Below is a small trained network, with its code and all its weights. Each question gives an input and a class and asks what happens when units are switched off, that is, made to give their printed mean instead of their output.

import numpy as np


def w(rows, s, z=0):
    codes = np.array(rows[::2]) - 128.0
    scale = np.full(codes.shape[1], s)
    scale[-1] = z or s
    return codes * scale


def f(y):
    return y / 2 * (1 + np.tanh(0.7978845608 * (y + 0.044715 * y**3)))


def log_softmax(a):
    a = a - a.max(-1, keepdims=True)
    return a - np.log(np.exp(a).sum(-1, keepdims=True))


def net(x, mask):
    res = np.array(x, float).reshape(1, 7) / 4 @ E
    y = f(res @ A[0][:, :-1].T + A[0][:, -1])
    res = res + np.where(mask, y, B[0][:, -1]) @ B[0][:, :-1]
    return log_softmax(res[-1] @ U[:, :-1].T + U[:, -1])


A, B = {}, {}
E = w([
[50,34,204,192,87,46,238,77],'x0',
[169,153,57,231,243,60,136,109],'x1',
[165,192,248,184,131,176,84,12],'x2',
[19,209,188,150,213,186,186,221],'x3',
[126,126,129,128,129,128,127,129],'x4',
[163,199,203,140,68,2,85,224],'x5',
[133,132,125,127,126,130,133,128],'x6',
],0.0067)
A[0] = w([
[111,107,100,119,154,183,150,72,73],'n0',
[117,110,63,84,99,98,153,155,86],'n1',
[116,97,165,49,49,177,121,142,99],'n2',
[69,163,151,149,165,162,161,165,79],'n3',
[112,114,68,94,113,100,164,195,93],'n4',
[113,98,70,86,131,99,141,181,97],'n5',
[90,106,85,108,122,102,125,164,76],'n6',
[162,137,80,210,185,92,137,113,78],'n7',
[171,201,194,137,70,1,73,205,4],'n8',
[195,67,81,102,78,91,101,57,61],'n9',
[155,154,183,160,129,156,112,92,69],'n10',
[120,128,180,68,55,168,130,140,102],'n11',
[84,163,150,132,164,141,150,157,67],'n12',
[93,79,166,147,116,62,181,116,77],'n13',
[48,175,164,140,166,184,163,179,111],'n14',
[90,116,151,61,68,166,121,126,92],'n15',
[159,189,213,168,113,151,100,74,95],'n16',
[149,147,118,182,149,71,117,152,67],'n17',
[75,177,148,132,173,161,179,164,80],'n18',
[118,96,82,105,120,106,156,190,87],'n19',
[107,103,163,79,64,172,117,143,95],'n20',
[182,201,71,52,169,163,50,167,87],'n21',
[161,137,93,194,195,80,139,123,78],'n22',
[145,185,186,162,113,153,115,67,90],'n23',
[191,76,99,113,73,101,88,69,75],'n24',
[86,98,139,163,113,95,173,106,91],'n25',
[136,169,184,152,131,144,98,77,91],'n26',
[148,129,78,206,190,105,130,106,84],'n27',
[105,122,144,142,118,102,163,110,53],'n28',
[142,155,161,132,111,69,116,171,48],'n29',
[102,106,166,71,59,173,124,147,98],'n30',
[95,164,162,121,180,159,159,163,81],'n31',
[98,91,178,164,116,103,187,101,62],'n32',
[116,95,78,88,122,84,149,207,101],'n33',
[95,99,162,152,105,68,184,114,80],'n34',
[165,99,106,128,95,117,115,105,22],'n35',
[163,166,83,91,143,176,55,151,65],'n36',
[110,73,69,124,174,236,162,50,1],'n37',
[94,50,152,161,116,79,182,109,98],'n38',
[100,106,80,116,118,112,174,202,110],'n39',
[163,172,96,101,147,161,54,178,53],'n40',
],0.0093,0.007)
B[0] = w([
[93,83,121,87,122,140,137,150,170],'n0',
[130,107,165,160,149,143,84,106,189],'n1',
[99,175,97,132,185,80,138,130,215],'n2',
[182,108,145,141,76,77,96,175,181],'n3',
[118,98,175,156,161,155,84,71,205],'n4',
[123,112,177,153,159,154,88,81,200],'n5',
[124,109,145,148,139,142,107,97,160],'n6',
[95,176,114,114,183,76,140,130,196],'n7',
[56,25,93,2,117,178,182,190,244],'n8',
[207,114,182,166,70,64,68,212,232],'n9',
[117,103,152,155,146,149,94,97,154],'n10',
[97,166,76,130,186,84,141,118,195],'n11',
[161,121,136,133,97,99,112,156,156],'n12',
[148,184,102,141,77,175,172,112,202],'n13',
[191,105,140,150,86,88,74,175,220],'n14',
[119,155,96,123,169,95,138,126,187],'n15',
[123,69,185,160,176,164,79,58,197],'n16',
[98,126,102,80,156,99,150,136,163],'n17',
[194,109,145,142,78,70,77,178,189],'n18',
[126,108,169,147,156,152,96,87,188],'n19',
[102,170,88,129,179,77,143,125,186],'n20',
[138,189,112,167,60,180,193,105,254],'n21',
[89,178,93,116,180,71,139,122,193],'n22',
[125,93,156,156,163,155,85,81,179],'n23',
[188,111,160,161,83,68,78,197,221],'n24',
[140,167,113,130,101,169,153,123,180],'n25',
[121,92,149,166,158,153,100,95,168],'n26',
[90,166,87,108,185,77,140,131,193],'n27',
[132,145,124,124,116,142,144,124,135],'n28',
[115,83,112,82,113,150,147,144,159],'n29',
[122,173,94,122,189,73,146,117,196],'n30',
[161,115,132,142,99,93,98,151,175],'n31',
[134,176,106,150,94,176,153,110,183],'n32',
[117,90,171,163,166,160,90,69,220],'n33',
[142,178,98,139,79,175,171,115,194],'n34',
[139,124,139,129,109,116,108,143,139],'n35',
[142,172,120,153,74,167,187,113,201],'n36',
[62,32,115,5,116,163,185,196,210],'n37',
[143,189,107,145,82,176,177,113,220],'n38',
[140,105,172,157,155,149,84,83,205],'n39',
[135,185,105,140,82,170,190,112,196],'n40',
],0.0099,0.0079)
U = w([
[153,226,111,167,34,228,189,98,86],'0',
[209,100,149,159,53,38,65,211,164],'1',
[115,69,174,174,193,197,67,27,100],'2',
[64,21,107,2,110,184,174,190,254],'3',
[91,218,84,125,223,22,146,118,87],'4',
],0.009,0.001)

Each question gives the input, the list of numbers given to net, and the class t.
The units are the neurons (one row each of A and B). Each row of codes is followed by its name. A weight is (code - 128) times the scale printed after its matrix; where a second scale follows, it is the last column's (A, B and U).
mask holds one flag per neuron, in row order. A switched-off neuron (its flag False) gives its mean, the last column of its row in B, instead of its output. The means were averaged over made-up inputs and are rounded, as every weight is.
A unit's drop is (log p(t) with every unit on - log p(t) with that unit switched off) / (log p(t) with every unit on - log p(t) with every unit switched off).
The circuit of an input: a set's keep is (log p(t) with only the set's units on - log p(t) with every unit switched off) / (log p(t) with every unit on - log p(t) with every unit switched off). Starting from the 12 units with the biggest drops (on a tie, the unit counted first), units are removed one at a time, each time the one whose removal leaves the highest keep (on an exact tie, the one counted first), for as long as the keep stays at least 0.8.
circuit, biggest first: the units of the circuit, biggest drop first
most important unit: the unit with the biggest drop
k most important neurons: the k neurons with the biggest drops, biggest first
drop when u is switched off: that unit's drop, to one decimal
input [4,8,7,-3,-3,-4,-4], class 4: most important unit	n27
input [-3,-7,6,3,2,3,1], class 4: circuit, biggest first	[n11, n30]
input [6,-1,-6,6,7,8,0], class 3: 3 most important neurons	[n8, n29, n21]
input [-8,-3,-8,3,-8,-7,-6], class 0: 2 most important neurons	[n21, n36]
input [-7,-8,7,7,8,1,6], class 4: circuit, biggest first	[n11, n30]
input [0,3,7,6,1,3,-8], class 2: 4 most important neurons	[n16, n23, n9, n26]
input [-5,-5,-8,-3,-6,8,8], class 2: 3 most important neurons	[n33, n4, n5]
input [8,4,4,6,5,8,-8], class 0: 3 most important neurons	[n13, n34, n32]
input [5,2,2,1,-2,6,1], class 3: 2 most important neurons	[n8, n21]
input [-6,7,-7,5,-3,2,4], class 2: 4 most important neurons	[n33, n4, n39, n5]
input [-4,8,-4,-6,-4,2,-4], class 4: 3 most important neurons	[n22, n7, n27]
input [3,3,0,-4,-7,-4,-4], class 1: 3 most important neurons	[n8, n9, n24]
input [-5,1,5,6,5,2,-4], class 1: 2 most important neurons	[n14, n18]
input [-4,5,-5,6,5,7,-3], class 3: circuit, biggest first	[n8]
input [1,6,-6,3,-2,-7,-4], class 3: 3 most important neurons	[n37, n0, n16]
input [8,7,-7,-2,7,-5,-3], class 0: 3 most important neurons	[n38, n13, n34]
input [0,-1,8,6,-3,4,2], class 2: 2 most important neurons	[n16, n23]
input [-7,-7,-6,-5,-5,0,6], class 0: 3 most important neurons	[n21, n36, n40]
input [-5,-2,6,-1,4,2,2], class 2: 2 most important neurons	[n16, n23]
input [-1,-6,-6,7,4,-7,-7], class 1: most important unit	n14
input [-3,5,4,-4,-8,-5,3], class 3: drop when n20 is switched off	0.1
input [-2,4,-1,-1,3,2,-5], class 4: drop when n34 is switched off	0.0
input [5,-6,2,8,-6,0,-5], class 1: drop when n14 is switched off	0.1
input [3,-7,3,3,-1,7,2], class 3: drop when n29 is switched off	0.3
